Below are the code and all the weights of a small trained network. Each question names an input and a class and asks about switching units off, where a switched-off unit gives its printed mean instead of its output.

import numpy as np


def w(rows, s, z=0):
    codes = np.array(rows[::2]) - 128.0
    scale = np.full(codes.shape[1], s)
    scale[-1] = z or s
    return codes * scale


def f(y):
    return y / 2 * (1 + np.tanh(0.7978845608 * (y + 0.044715 * y**3)))


def log_softmax(a):
    a = a - a.max(-1, keepdims=True)
    return a - np.log(np.exp(a).sum(-1, keepdims=True))


def net(x, mask):
    res = np.array(x, float).reshape(1, 7) / 4 @ E
    y = f(res @ A[0][:, :-1].T + A[0][:, -1])
    res = res + np.where(mask, y, B[0][:, -1]) @ B[0][:, :-1]
    return log_softmax(res[-1] @ U[:, :-1].T + U[:, -1])


A, B = {}, {}
E = w([
[81,154,146,75,103],'x0',
[123,145,148,111,118],'x1',
[85,132,131,74,111],'x2',
[197,241,104,64,232],'x3',
[233,188,2,179,48],'x4',
[106,162,132,138,124],'x5',
[167,52,96,84,138],'x6',
],0.0071)
A[0] = w([
[179,134,141,163,84,36],'neuron 1',
[103,177,115,111,137,246],'neuron 2',
[76,234,175,205,116,167],'neuron 3',
[74,35,117,192,66,84],'neuron 4',
[144,197,45,219,73,142],'neuron 5',
[127,219,105,204,84,193],'neuron 6',
[122,186,101,179,92,51],'neuron 7',
[152,121,29,124,92,87],'neuron 8',
[88,151,190,190,177,72],'neuron 9',
[155,130,73,126,68,100],'neuron 10',
[110,101,162,118,174,10],'neuron 11',
[99,110,134,135,94,245],'neuron 12',
[97,99,183,127,192,59],'neuron 13',
[120,113,192,122,157,8],'neuron 14',
[101,111,158,150,172,12],'neuron 15',
[83,119,154,226,61,155],'neuron 16',
[96,175,246,95,80,141],'neuron 17',
[109,23,135,69,2,168],'neuron 18',
[154,175,100,68,212,31],'neuron 19',
[88,79,184,133,163,46],'neuron 20',
[186,181,125,48,175,35],'neuron 21',
[117,93,172,127,192,42],'neuron 22',
[50,122,146,2,114,254],'neuron 23',
],0.0093,0.0037)
B[0] = w([
[48,179,111,128,129,142],'neuron 1',
[164,102,204,159,180,190],'neuron 2',
[186,64,2,101,232,212],'neuron 3',
[145,203,129,173,178,218],'neuron 4',
[62,57,162,96,101,254],'neuron 5',
[91,116,117,104,149,228],'neuron 6',
[94,150,71,81,114,162],'neuron 7',
[84,127,162,51,109,189],'neuron 8',
[145,93,74,96,70,162],'neuron 9',
[24,134,144,126,119,177],'neuron 10',
[48,203,75,111,63,136],'neuron 11',
[159,111,164,160,167,181],'neuron 12',
[102,128,73,126,69,167],'neuron 13',
[84,220,80,62,67,139],'neuron 14',
[30,168,98,91,71,131],'neuron 15',
[112,133,175,193,191,213],'neuron 16',
[178,116,163,79,76,196],'neuron 17',
[154,131,130,207,144,229],'neuron 18',
[136,201,171,197,142,193],'neuron 19',
[122,173,134,67,88,166],'neuron 20',
[127,215,191,154,156,196],'neuron 21',
[30,163,44,101,78,150],'neuron 22',
[182,98,99,153,168,234],'neuron 23',
],0.007,0.0077)
U = w([
[179,237,194,254,206,128],'0',
[53,195,110,87,32,1],'1',
[203,99,150,167,213,252],'2',
[220,102,106,154,216,207],'3',
[205,121,169,166,185,158],'4',
],0.0068,0.003)

Each question gives the input, the list of numbers given to net, and the class t.
The units are the neurons (one row each of A and B). Each row of codes is followed by its name. A weight is (code - 128) times the scale printed after its matrix; where a second scale follows, it is the last column's (A, B and U).
mask holds one flag per neuron, in row order. A switched-off neuron (its flag False) gives its mean, the last column of its row in B, instead of its output. The means were averaged over made-up inputs and are rounded, as every weight is.
A unit's drop is (log p(t) with every unit on - log p(t) with that unit switched off) / (log p(t) with every unit on - log p(t) with every unit switched off).
The circuit of an input: a set's keep is (log p(t) with only the set's units on - log p(t) with every unit switched off) / (log p(t) with every unit on - log p(t) with every unit switched off). Starting from the 12 units with the biggest drops (on a tie, the unit counted first), units are removed one at a time, each time the one whose removal leaves the highest keep (on an exact tie, the one counted first), for as long as the keep stays at least 0.8.
circuit, biggest first: the units of the circuit, biggest drop first
unit that matters most: the unit with the biggest drop
k most important neurons: the k neurons with the biggest drops, biggest first
drop of u: that unit's drop, to one decimal
input [-2,3,-5,-2,5,-3,-5], class 1: unit that matters most : neuron 5
input [3,1,-7,-3,6,0,-4], class 1: circuit, biggest first : neuron 5; neuron 7
input [1,4,1,4,-4,3,-8], class 3: circuit, biggest first : neuron 3; neuron 9
input [0,-6,-5,8,-6,-6,1], class 0: circuit, biggest first : neuron 19; neuron 21
input [4,6,-5,8,-8,5,8], class 0: 3 most important neurons : neuron 19; neuron 21; neuron 23
input [-1,7,2,-8,-1,6,0], class 0: circuit, biggest first : neuron 4; neuron 16
input [4,-5,7,-8,2,0,8], class 0: circuit, biggest first : neuron 4; neuron 18
input [7,4,-6,7,5,2,6], class 0: circuit, biggest first : neuron 21; neuron 19
input [-1,-2,7,-7,-8,-1,7], class 1: 2 most important neurons : neuron 22; neuron 20
input [0,-2,-5,-8,-6,5,6], class 0: circuit, biggest first : neuron 4; neuron 18
input [0,4,-7,-6,4,-5,4], class 0: 3 most important neurons : neuron 4; neuron 3; neuron 18
input [3,-3,-4,4,4,6,-4], class 2: 2 most important neurons : neuron 3; neuron 5
input [-8,-7,-5,-8,6,4,1], class 0: 2 most important neurons : neuron 4; neuron 16
input [2,-3,-7,5,-7,7,0], class 1: unit that matters most : neuron 22
input [-7,-4,1,-5,0,-1,1], class 0: 2 most important neurons : neuron 4; neuron 3
input [-5,1,-1,-8,-2,-6,7], class 0: 2 most important neurons : neuron 4; neuron 18
input [-1,5,-4,-5,7,6,-8], class 3: 2 most important neurons : neuron 3; neuron 16
input [8,-8,-7,-8,-1,-6,6], class 0: drop of neuron 4 : 0.3
input [1,3,-6,3,-7,-2,3], class 1: drop of neuron 22 : 0.1
input [1,2,8,-4,-8,3,2], class 1: drop of neuron 20 : 0.2
